Below is a small trained network, with its code and all its weights. Each question gives an input and a class and asks what happens when units are switched off, that is, made to give their printed mean instead of their output.

import numpy as np


def w(rows, s, z=0):
    codes = np.array(rows[::2]) - 128.0
    scale = np.full(codes.shape[1], s)
    scale[-1] = z or s
    return codes * scale


def norm(h):
    return h / np.sqrt((h * h).mean(-1, keepdims=True) + 1e-5)


def f(y):
    return np.maximum(y, 0)


def log_softmax(a):
    a = a - a.max(-1, keepdims=True)
    return a - np.log(np.exp(a).sum(-1, keepdims=True))


def net(x, mask):
    res = np.array(x, float).reshape(1, 2) / 4 @ E
    u = 0
    for l in range(3):
        y = f(norm(res) @ A[l][:, :-1].T + A[l][:, -1])
        res = res + np.where(mask[u : u + 10], y, B[l][:, -1]) @ B[l][:, :-1]
        u += 10
    return log_softmax(norm(res)[-1] @ U[:, :-1].T + U[:, -1])


A, B = {}, {}
E = w([
[253,18,178,32,157,70,212],'x0',
[85,74,76,93,211,77,1],'x1',
],0.0068)
A[0] = w([
[58,151,101,60,129,105,184,94],'0.n1',
[112,75,106,149,158,119,94,161],'0.n2',
[86,163,114,9,226,101,40,241],'0.n3',
[63,125,22,228,197,142,28,3],'0.n4',
[194,135,182,167,185,117,155,70],'0.n5',
[149,116,223,64,154,100,111,56],'0.n6',
[76,247,117,93,81,155,225,48],'0.n7',
[235,102,106,84,149,2,139,80],'0.n8',
[186,76,155,132,92,91,209,100],'0.n9',
[139,126,155,177,62,172,133,66],'0.n10',
],0.0084,0.0022)
B[0] = w([
[133,139,66,123,108,123,139,128],'0.n1',
[148,116,143,130,206,2,175,179],'0.n2',
[143,184,146,252,177,22,171,248],'0.n3',
[177,247,143,86,66,152,77,255],'0.n4',
[178,128,40,115,131,201,92,167],'0.n5',
[131,40,75,33,54,126,109,179],'0.n6',
[103,66,103,189,223,134,167,209],'0.n7',
[38,124,75,116,68,211,153,230],'0.n8',
[242,107,135,122,83,203,60,218],'0.n9',
[113,144,121,221,127,152,207,173],'0.n10',
],0.0073,0.0089)
A[1] = w([
[72,54,107,89,133,89,163,178],'1.n1',
[79,88,85,48,171,162,172,125],'1.n2',
[31,150,94,123,177,66,186,124],'1.n3',
[172,102,188,9,77,71,197,4],'1.n4',
[106,188,139,58,48,200,121,76],'1.n5',
[82,59,57,70,9,121,84,33],'1.n6',
[217,99,84,116,89,151,156,120],'1.n7',
[96,175,111,176,154,80,114,185],'1.n8',
[146,243,181,91,154,46,2,11],'1.n9',
[103,151,139,133,79,173,21,164],'1.n10',
],0.0087,0.0028)
B[1] = w([
[48,189,179,143,132,137,110,171],'1.n1',
[113,192,125,106,189,87,168,165],'1.n2',
[125,114,134,130,111,125,66,191],'1.n3',
[156,117,118,164,127,164,128,162],'1.n4',
[116,146,151,96,109,170,135,182],'1.n5',
[120,137,112,172,157,117,186,196],'1.n6',
[113,128,102,148,128,88,144,229],'1.n7',
[182,51,135,90,155,124,139,242],'1.n8',
[110,119,75,173,125,123,246,253],'1.n9',
[192,114,142,100,155,177,127,184],'1.n10',
],0.013,0.0075)
A[2] = w([
[149,161,152,171,132,141,150,155],'2.n1',
[111,124,127,168,172,163,146,183],'2.n2',
[97,154,88,109,107,118,183,67],'2.n3',
[130,145,162,100,159,97,9,201],'2.n4',
[146,158,78,102,105,98,178,119],'2.n5',
[154,128,107,96,89,167,113,44],'2.n6',
[161,91,134,59,86,195,91,227],'2.n7',
[92,190,123,149,113,68,164,254],'2.n8',
[133,136,87,166,140,143,159,212],'2.n9',
[88,119,137,172,108,144,126,3],'2.n10',
],0.015,0.00096)
B[2] = w([
[71,112,109,125,254,24,117,199],'2.n1',
[148,122,166,209,130,106,170,204],'2.n2',
[181,93,151,197,171,137,98,192],'2.n3',
[47,189,191,7,58,96,130,138],'2.n4',
[90,102,59,253,103,59,180,216],'2.n5',
[125,169,163,45,88,117,46,164],'2.n6',
[88,100,136,31,81,209,25,171],'2.n7',
[152,87,119,103,113,206,127,206],'2.n8',
[128,133,150,162,154,76,137,248],'2.n9',
[163,52,64,177,121,135,89,149],'2.n10',
],0.0083,0.013)
U = w([
[184,47,66,91,8,223,130,165],'0',
[119,176,133,86,75,144,150,6],'1',
[45,131,165,52,114,51,131,138],'2',
[139,93,84,232,161,86,206,217],'3',
[144,137,155,105,66,130,136,2],'4',
[128,197,191,120,154,223,68,107],'5',
],0.016,0.0052)

Each question gives the input, the list of numbers given to net, and the class t.
The units are the neurons (one row each of A and B). Each row of codes is followed by its name. A weight is (code - 128) times the scale printed after its matrix; where a second scale follows, it is the last column's (A, B and U).
mask holds one flag per neuron, layer by layer. A switched-off neuron (its flag False) gives its mean, the last column of its row in B, instead of its output. The means were averaged over made-up inputs and are rounded, as every weight is.
A unit's drop is (log p(t) with every unit on - log p(t) with that unit switched off) / (log p(t) with every unit on - log p(t) with every unit switched off).
most important unit: the unit with the biggest drop
top k neurons: the k neurons with the biggest drops, biggest first
k most important neurons of layer l: the k neurons of layer l with the biggest drops, biggest first
drop of u: that unit's drop, to one decimal
input [-8,-3], class 5: most important unit	0.n3
input [7,-8], class 0: top 2 neurons	0.n9, 1.n9
input [-7,-3], class 5: top 4 neurons	1.n9, 0.n3, 0.n4, 0.n2
input [-3,-1], class 5: top 2 neurons	0.n3, 1.n9
input [7,8], class 2: top 2 neurons	1.n9, 0.n3
input [2,4], class 2: top 3 neurons	1.n9, 0.n8, 0.n4
input [-6,-2], class 5: 3 most important neurons of layer 0	0.n3, 0.n2, 0.n4
input [3,7], class 2: top 2 neurons	1.n3, 0.n9
input [8,-2], class 0: top 2 neurons	0.n9, 0.n3
input [-8,-2], class 5: top 3 neurons	0.n3, 1.n10, 0.n2
input [2,3], class 2: top 3 neurons	1.n9, 0.n3, 1.n3
input [6,-8], class 0: top 2 neurons	0.n9, 0.n3
input [5,-6], class 0: top 3 neurons	0.n9, 1.n9, 0.n3
input [3,6], class 2: 2 most important neurons of layer 0	0.n8, 0.n4
input [-6,-1], class 5: most important neuron of layer 1	1.n10
input [8,-6], class 0: drop of 0.n9	1.0
input [5,-2], class 0: drop of 0.n9	1.0
input [7,-7], class 0: drop of 0.n9	1.1
